Questions about the table below.
1) What is the entry just left of -215.6?
2) What is the entry just right of -65.3?
3) What is the entry just left of -38.8?
[[ 175.4  -99.4   71.4   17.8 -152.7   40.8  -11.3   65.1 -118.0  -79.5
   -41.2  107.5]
 [ 103.3 -136.1  -48.4 -257.8   10.9  126.2 -160.5  -62.4  -75.1  -16.9
  -130.6   29.1]
 [-228.6  -83.4  116.4  -83.4 -130.2  -74.3   -7.2  -25.4    8.0  -84.1
   -49.0  127.1]
 [ -95.0   90.0   66.1   20.4   47.1 -113.6   99.3 -215.6   66.6  -71.2
   -65.3  -68.5]
 [-190.7    7.9  -90.9  103.2 -127.0   61.4 -192.5   -3.0  -38.8   -6.9
   145.3  104.2]
 [ -24.5   -4.8  167.8  191.3 -124.5  -42.7   95.6  -58.5  162.0  -42.3
  -133.3 -100.9]
 [  10.2   85.5   -1.9 -166.6   46.6 -118.4  -18.6   57.9   23.8  -51.6
   -23.6  -72.0]
 [ -71.2  -90.7   34.6   19.9 -169.9   45.2 -150.6  -97.6  -16.9  -34.7
  -109.4   27.1]
 [  57.4 -107.9  -87.8    5.3   38.5   12.7  -41.8  -54.8  -59.7    8.4
    47.8   40.0]]
1) 99.3
2) -68.5
3) -3.0
